[100 = 0]
[ 95  90 107  98 104  87  89  94  97  95 107 135 123  99  94 104 100  91
 109  71 103  88  99  85  56  93 100 115 102 129  94  86 101 106  98  98
 108 123  92 103  76  86 100 108 100 116] => 1
[101 105 111  99  96  96  92  99 100 109 102  90 110  97 111 108 119 117
  93 103 102  90 104 110 116 105  94  91  96  83  99  89 106 105  92 101
  97  83 100 107 105 101 101  99  98  99] => 6
[112 108  78  99  94 102  93 103 103  97 112 128  99 100 112  95  80 106
  77 103  95 114 100 110 104 106  96  97  95  84 105  91 103 105 160  82
  99  87  95 102  91 107 104  88  95 101] => 5
[ 97 111 112  98  96  97  96  97  98 110 100  57 106  92 110 109 129 138
  87 119 103  81  90 119 120 109  96  76  96  99  99  88 107 102  79 108
  95  86 107 109 111 105 101 103  99 103] => 8
[103 116 101  99  95  98  96  99 100 104 104  71 102  95 107 105 117 124
  86 121 100  96  95 115 126 107  94  84  96  82 102  88 105 103 101 101
  94  78 103 109 104 112 103  97  97  95] => 8
[100 113 106  98  97  99  92  94  99 107 103  49 103  92 112 107 126 124
  82 124 101  90  90 122 133 108  96  67  97 104 101  89 107 101 121 106
  93  67 107 106 108 109 103  97  98  99] => 9
[ 99 113 112  98  95 101  90  99  98 113 103  42 105  88 121 106 121 127
  84 133 101  94  91 125 130 109  95  77  97 101 101  84 109  98  80 103
  94  65 108 106 114 113 104  98  98  96] => 10
[ 94  95 116  95 103  87  88  93  96 100 105 109 127 100  98 105 117 100
 101  87 104  86  97  93  65  97  98 103 101 134  95  82 101 104 104 102
 106 107  99 106  85  80  99 105  99 119] => 4
[ 97  93 122  97 101  93  86  95  97 100 109 142 127 101  94 106 103  98
 118  78 103  89  98  89  60  98  98 109 101 113  94  87  99 106  79  96
 108 114  95  98  85  82 100 108 100 116] => 3
[ 96 101 122  96  98  90  92  96  98 106 103 108 120  95 107 108 121 106
 104  91 105  85  95 101  92 102  95  97  97 103  97  86 105 106  84 103
 100  90 101 106  97  92 100 103 101 106] => 5
[ 93  99 113  96 102  89  91  93  97 105 101  90 118  97 100 106 122 106
 101 103 105  84  93  98  69  99  96  99  99 130  97  85 103 105 102 103
 103 100  98 107  92  95  99 106 100 112] => 4
[103  97 104  97 101  92  87  96  98  96 109 158 121 101 104 103  99 101
 107  84 100  95 100  93  71  99  98 106 100 120 100  86 100 104 119  94
 104 108  94  99  83  86 101 101  99 113] => 3
[102  89  95  99 101  94  95  97  99  93 110 182 116 107  94 102  79  84
 117  67 100  93 106  77  58  95 100 127 101  91  97  96  94 109 106  90
 105 125  88  95  72  85  99 107  99 116] => 0
[ 97  98 104  97 102  91  87  96  98  96 107 115 118  99 101 102  89 105
  96  91 101  93  95  99  73  98  96 100  99 127  97  82 103 104 121  97
 104 104  97 107  85  92 100 102  98 111] => 4

[102  91  83 103  95 114  81 101 101 117  85  98 103 101 148 101  92  97
 109 100 102  87 103  96 102 112  99 103 100  97  86  99 101 115 113  98
 114  90  94 107 108 106  99 114  97 102  97 136  98  99  90 104 100  70
 100  99 101 105  90 101] => 5
[ 91 100 107 101 101 103  85 101 101 119  99 108 101 104 145 101  95 101
 107  97  95  94 103 100  98 126  98 108 101  99  86 103  99  87 102  99
 111  99 100 105 101 101  98 105  90  97  98  81 100  96  53  99 104  84
 101 102 103 104  85  98] => 10
[101 123 112  99 102  96 120 124 102  78 109 104  98 100  91 100 112 100
  97 101  99 105 106  99  98 108 103  99  96 103 110 102 101  79  91 104
  79 105 102 107  99  97 103  94 103 100 102  77 101 101  85  96 106 123
  99 101  97  97 102 102] => 4
[ 87  68 110  98 100  98  84 114  94 100 118 113 102 102 117  98  92 100
 103 101  84  97  95  99  99 119  98 105 107 105  78 103 101  88  94 103
 108 104 101 106  92  97 102  98  91 103  97  60 100  97  82  96 104 113
 101 103  99 100  85  80] => 8
[104 131  80 101  99 107  81 102  97  73 103 101 102  97 119 105 102 104
 109  98 121  95 110 101 102  85 101 100  98  95 101 100 100 125  95  93
 106 100  92 102 103  96  93 105 100  96 103 112 100 103 106 103  99 108
  98 102 102  93 108 107] => 5
[102   0  63  98  85  97 200 102  96 118 102  96  98  92  55  94  85 100
 107 107 102 116 102  98 106 128 101  93  79 105 114  96 102 112  93 105
  72  94 112  90 113  89 107  99 102 105  93 131  98 103 101 100 109  89
 100  99  92 105  80 116] => 4
[102 115 102 100 101 100 132 107 107  94 100 104 101 102 146 100 115 104
 100  97 106  96 104  99  99 120 102 105  98 101 110 104  99  88  97  96
  97 104 100 106 105  95 103 100  97  97 102  96 100 100  38  97 113  95
 100 103  99  98 100 105] => 10
[ 96  78 102  99 100 108 130  77 111 109 100  90 105 101 136  98 110 114
  99  97  97 100  80  99 103 109 100 102 114 101 111  99  98 106 105  90
 115 104  97  96 108  95 106  95 102 101 101 132 101  98  46 101 107 105
 100 102  97  95 107  99] => 6
[107  91 102 102 102 103  93  68 113 139  77  86 100 105 109  99 104 105
  97  97  99 100  93 100 101 108  99 101 107  98 108  98  96  87 118  95
 111  95 104  97 111 106 105 103 104  99  98 136  99  96  76 104  96  71
 101  97 101 108 108 108] => 1
[107  78  74  99  97  92 135 111  86  65 112 114  99  91  97 101  89  90
 100 103 113  88 110  98 101  86 102  98  86 100  86 102 103 133  88 103
 104 102  96 101  87  96  96 108  97 104  99  85  99 108 144  99 106  91
 100 102 101  96  93  95] => 4
[ 96  35  81  99  96  99 119 110  89  97 110 113 100  96 111  98  83  99
 110 102 101  96 110  98 100 119  99 102  94 104  81 101 103  95  92 103
 100  99 105 105  99  98 105 101  91 102  96  74  99  98  97  97 102  96
 100 102 100 102  81  85] => 7
[109  42  90  99 100 100 123  72 103 118  94  99 102  98 102  98  88  99
  91 101  90  88  80  95 103  93  99  98 111 105  83  99  98 124 118  98
 127 100  98  97  93 105 105 110 101 111  96 117  99 100 115 106 101  75
 102  99 100 103 109  88] => 1
[109  77  84 102  95 111  92 109  98  83  95 102 103  96 133  98  89  93
 104 104  96  79 102  92 102  98 103  99 102 103  79  98 104 116 107 103
 116  93  93 117 102 109 109 109 102 109  99 125  98 100 133 101  98  86
  98  99  96 101 101  84] => 0
